Below is a small trained network, with its code and all its weights. Each question gives an input and a class and asks what happens when units are switched off, that is, made to give their printed mean instead of their output.

import numpy as np


def w(rows, s, z=0):
    codes = np.array(rows[::2]) - 128.0
    scale = np.full(codes.shape[1], s)
    scale[-1] = z or s
    return codes * scale


def f(y):
    return np.maximum(y, 0)


def log_softmax(a):
    a = a - a.max(-1, keepdims=True)
    return a - np.log(np.exp(a).sum(-1, keepdims=True))


def net(x, mask):
    res = np.array(x, float).reshape(1, 4) / 4 @ E
    y = f(res @ A[0][:, :-1].T + A[0][:, -1])
    res = res + np.where(mask, y, B[0][:, -1]) @ B[0][:, :-1]
    return log_softmax(res[-1] @ U[:, :-1].T + U[:, -1])


A, B = {}, {}
E = w([
[129,128,127,128,129,128],'x0',
[134,217,132,120,132,236],'x1',
[253,138,158,171,66,114],'x2',
[127,167,187,192,210,90],'x3',
],0.015)
A[0] = w([
[133,167,133,138,163,123,123],'N1',
[135,202,180,152,187,159,74],'N2',
[135,146,122,104,94,172,104],'N3',
[120,112,103,109,115,115,104],'N4',
[132,206,174,161,174,204,72],'N5',
[5,129,77,77,203,129,254],'N6',
[134,153,95,92,84,219,123],'N7',
[127,109,172,182,194,34,133],'N8',
[78,138,79,77,144,182,143],'N9',
[91,80,155,135,195,105,152],'N10',
[140,16,70,89,84,107,195],'N11',
[35,143,79,68,161,157,198],'N12',
[158,149,94,132,75,174,83],'N13',
[237,133,177,168,58,122,130],'N14',
[125,42,81,85,53,121,188],'N15',
[136,157,90,89,85,211,125],'N16',
[134,118,164,165,155,75,92],'N17',
[110,143,96,86,126,173,118],'N18',
[143,218,167,160,194,190,62],'N19',
[137,144,88,101,88,223,125],'N20',
[117,144,108,102,125,160,110],'N21',
[230,144,176,175,72,79,113],'N22',
[229,132,184,176,76,78,89],'N23',
[185,145,155,133,54,145,124],'N24',
],0.011,0.0079)
B[0] = w([
[112,108,103,127,123,116,155],'N1',
[83,100,54,110,77,115,186],'N2',
[152,154,150,125,170,103,172],'N3',
[115,124,116,132,117,136,144],'N4',
[89,123,68,99,46,141,204],'N5',
[67,9,161,114,147,116,249],'N6',
[168,148,193,138,188,159,216],'N7',
[148,66,174,190,177,116,197],'N8',
[131,83,168,157,122,200,197],'N9',
[104,116,139,112,151,92,174],'N10',
[81,111,62,107,66,140,218],'N11',
[111,58,167,142,112,166,223],'N12',
[162,161,131,107,151,92,183],'N13',
[223,189,107,144,110,168,250],'N14',
[101,135,58,94,52,140,220],'N15',
[165,152,187,138,190,148,214],'N16',
[156,93,165,184,147,133,163],'N17',
[124,121,163,149,115,172,174],'N18',
[83,112,66,105,58,130,203],'N19',
[169,152,182,134,181,137,214],'N20',
[125,126,152,139,118,168,158],'N21',
[196,117,134,197,107,167,238],'N22',
[176,114,133,196,110,178,231],'N23',
[165,178,106,103,126,82,210],'N24',
],0.012,0.018)
U = w([
[52,98,88,69,98,124,253],'0',
[153,103,204,179,169,151,101],'1',
[139,165,26,136,74,123,128],'2',
[170,213,168,113,181,122,11],'3',
[98,94,168,139,252,15,134],'4',
],0.013,0.0026)

Each question gives the input, the list of numbers given to net, and the class t.
The units are the neurons (one row each of A and B). Each row of codes is followed by its name. A weight is (code - 128) times the scale printed after its matrix; where a second scale follows, it is the last column's (A, B and U).
mask holds one flag per neuron, in row order. A switched-off neuron (its flag False) gives its mean, the last column of its row in B, instead of its output. The means were averaged over made-up inputs and are rounded, as every weight is.
A unit's drop is (log p(t) with every unit on - log p(t) with that unit switched off) / (log p(t) with every unit on - log p(t) with every unit switched off).
top k neurons: the k neurons with the biggest drops, biggest first
drop when u is switched off: that unit's drop, to one decimal
input [8,0,-8,6], class 4: top 3 neurons => (N8, N15, N11)
input [-3,-7,-6,0], class 0: top 2 neurons => (N11, N15)
input [7,0,0,-6], class 0: top 4 neurons => (N15, N11, N14, N22)
input [-1,0,-5,6], class 4: top 2 neurons => (N8, N15)
input [-7,2,1,-3], class 3: top neuron => (N6)
input [6,8,1,0], class 3: top 3 neurons => (N7, N16, N20)
input [-6,0,6,-6], class 2: top 2 neurons => (N15, N11)
input [2,0,-1,6], class 4: top 3 neurons => (N8, N15, N11)
input [1,1,8,-8], class 3: drop when N20 is switched off => 0.2
input [3,-5,-7,4], class 4: drop when N4 is switched off => 0.0
input [4,1,4,2], class 2: drop when N16 is switched off => 0.1
